Below are the code and all the weights of a small trained network. Each question names an input and a class and asks about switching units off, where a switched-off unit gives its printed mean instead of its output.

import numpy as np


def w(rows, s, z=0):
    codes = np.array(rows[::2]) - 128.0
    scale = np.full(codes.shape[1], s)
    scale[-1] = z or s
    return codes * scale


def norm(h):
    return h / np.sqrt((h * h).mean(-1, keepdims=True) + 1e-5)


def f(y):
    return y / 2 * (1 + np.tanh(0.7978845608 * (y + 0.044715 * y**3)))


def log_softmax(a):
    a = a - a.max(-1, keepdims=True)
    return a - np.log(np.exp(a).sum(-1, keepdims=True))


def net(x, mask):
    res = np.array(x, float).reshape(1, 7) / 4 @ E
    u = 0
    for l in range(2):
        y = f(norm(res) @ A[l][:, :-1].T + A[l][:, -1])
        res = res + np.where(mask[u : u + 5], y, B[l][:, -1]) @ B[l][:, :-1]
        u += 5
    return log_softmax(norm(res)[-1] @ U[:, :-1].T + U[:, -1])


A, B = {}, {}
E = w([
[137,183,155,55,164,104,142,99,89,150],'x0',
[74,96,60,175,67,165,87,90,150,127],'x1',
[118,135,168,112,164,155,149,181,179,80],'x2',
[151,150,135,192,167,107,152,76,30,76],'x3',
[255,124,114,111,137,168,51,115,59,142],'x4',
[88,167,201,173,93,158,18,166,158,96],'x5',
[97,122,117,70,182,190,103,110,102,92],'x6',
],0.0075)
A[0] = w([
[177,109,158,41,149,199,19,171,99,47,56],'L0N1',
[148,114,166,131,78,136,247,138,84,174,100],'L0N2',
[136,120,2,127,120,141,174,130,87,93,187],'L0N3',
[167,58,226,98,84,211,7,180,95,166,245],'L0N4',
[137,201,185,214,130,46,106,196,98,139,181],'L0N5',
],0.006,0.0012)
B[0] = w([
[123,222,40,112,117,106,50,195,124,194,233],'L0N1',
[199,148,245,70,117,225,119,178,153,121,172],'L0N2',
[154,108,155,99,151,146,106,41,159,103,206],'L0N3',
[122,158,1,101,90,164,128,149,198,204,253],'L0N4',
[122,27,59,111,131,50,75,144,156,103,197],'L0N5',
],0.0096,0.0045)
A[1] = w([
[2,97,121,113,204,165,158,167,192,133,112],'L1N1',
[122,139,97,69,80,96,207,140,143,185,123],'L1N2',
[94,102,67,115,101,208,151,126,176,54,253],'L1N3',
[155,117,151,197,164,75,149,196,147,116,115],'L1N4',
[38,188,163,95,93,84,102,46,52,169,87],'L1N5',
],0.0086,0.0034)
B[1] = w([
[176,96,173,2,72,101,145,179,189,20,223],'L1N1',
[51,167,225,202,149,140,140,170,14,134,207],'L1N2',
[156,168,86,183,123,92,92,93,137,78,255],'L1N3',
[144,94,188,47,122,85,102,74,220,35,155],'L1N4',
[137,84,93,63,59,171,58,195,139,82,150],'L1N5',
],0.01,0.0061)
U = w([
[127,102,148,75,113,80,164,128,177,5,232],'0',
[164,121,115,106,222,134,199,79,48,184,111],'1',
[114,108,93,227,108,116,117,41,149,130,114],'2',
[117,175,36,114,97,131,86,200,160,150,224],'3',
[60,159,143,175,104,127,182,169,113,108,2],'4',
[100,150,235,92,110,120,176,191,122,160,46],'5',
],0.015,0.0044)

Each question gives the input, the list of numbers given to net, and the class t.
The units are the neurons (one row each of A and B). Each row of codes is followed by its name. A weight is (code - 128) times the scale printed after its matrix; where a second scale follows, it is the last column's (A, B and U).
mask holds one flag per neuron, layer by layer. A switched-off neuron (its flag False) gives its mean, the last column of its row in B, instead of its output. The means were averaged over made-up inputs and are rounded, as every weight is.
A unit's drop is (log p(t) with every unit on - log p(t) with that unit switched off) / (log p(t) with every unit on - log p(t) with every unit switched off).
The circuit of an input: a set's keep is (log p(t) with only the set's units on - log p(t) with every unit switched off) / (log p(t) with every unit on - log p(t) with every unit switched off). Starting from all 10 units, units are removed one at a time, each time the one whose removal leaves the highest keep (on an exact tie, the one counted first), for as long as the keep stays at least 0.8.
circuit, biggest first: the units of the circuit, biggest drop first
unit that matters most: the unit with the biggest drop
top k neurons: the k neurons with the biggest drops, biggest first
drop of u: that unit's drop, to one decimal
input [-8,-7,-3,4,1,1,-8], class 0: unit that matters most : L1N4
input [-8,-1,-1,7,4,-3,6], class 1: circuit, biggest first : [L0N5; L1N5]
input [2,6,7,7,-2,-7,-5], class 2: top 3 neurons : [L1N1; L0N3; L1N3]
input [-7,0,-8,-5,7,-7,-2], class 2: circuit, biggest first : [L0N1; L1N1]
input [1,6,-8,0,-4,-8,5], class 2: top 3 neurons : [L1N1; L1N3; L0N3]
input [1,-8,-8,-2,-6,4,-5], class 0: top 2 neurons : [L0N5; L1N4]
input [0,-5,5,-1,0,-1,0], class 5: top 4 neurons : [L1N3; L0N1; L0N2; L0N3]
input [-7,1,0,3,5,-5,7], class 2: circuit, biggest first : [L1N1; L1N3]
input [3,-2,-4,5,-8,-6,-5], class 5: circuit, biggest first : [L0N2; L1N2]
input [3,-7,-1,3,2,4,-2], class 3: circuit, biggest first : [L1N1; L0N1]
input [-3,-8,2,2,0,-1,6], class 3: top 2 neurons : [L0N1; L1N2]
input [2,2,-2,-6,-7,7,6], class 0: top 2 neurons : [L1N1; L0N1]
input [2,-2,5,7,3,-1,2], class 1: top 3 neurons : [L1N1; L1N3; L0N4]
input [5,3,8,-8,-3,3,-6], class 0: circuit, biggest first : [L1N1]
input [-6,3,-5,-8,-3,-2,2], class 0: circuit, biggest first : [L1N1; L0N1]
input [-3,-8,2,-5,-2,-4,-3], class 5: top 2 neurons : [L1N2; L0N2]
input [-2,-6,6,-1,5,-8,-2], class 5: top 2 neurons : [L0N2; L1N3]
input [8,2,5,-4,2,-6,-5], class 5: drop of L1N2 : 0.1
input [3,2,0,-5,-6,0,1], class 0: drop of L1N1 : 1.4
input [4,0,1,-5,1,-4,0], class 5: unit that matters most : L1N2
input [0,-1,1,1,2,-7,-2], class 1: drop of L1N1 : 0.5
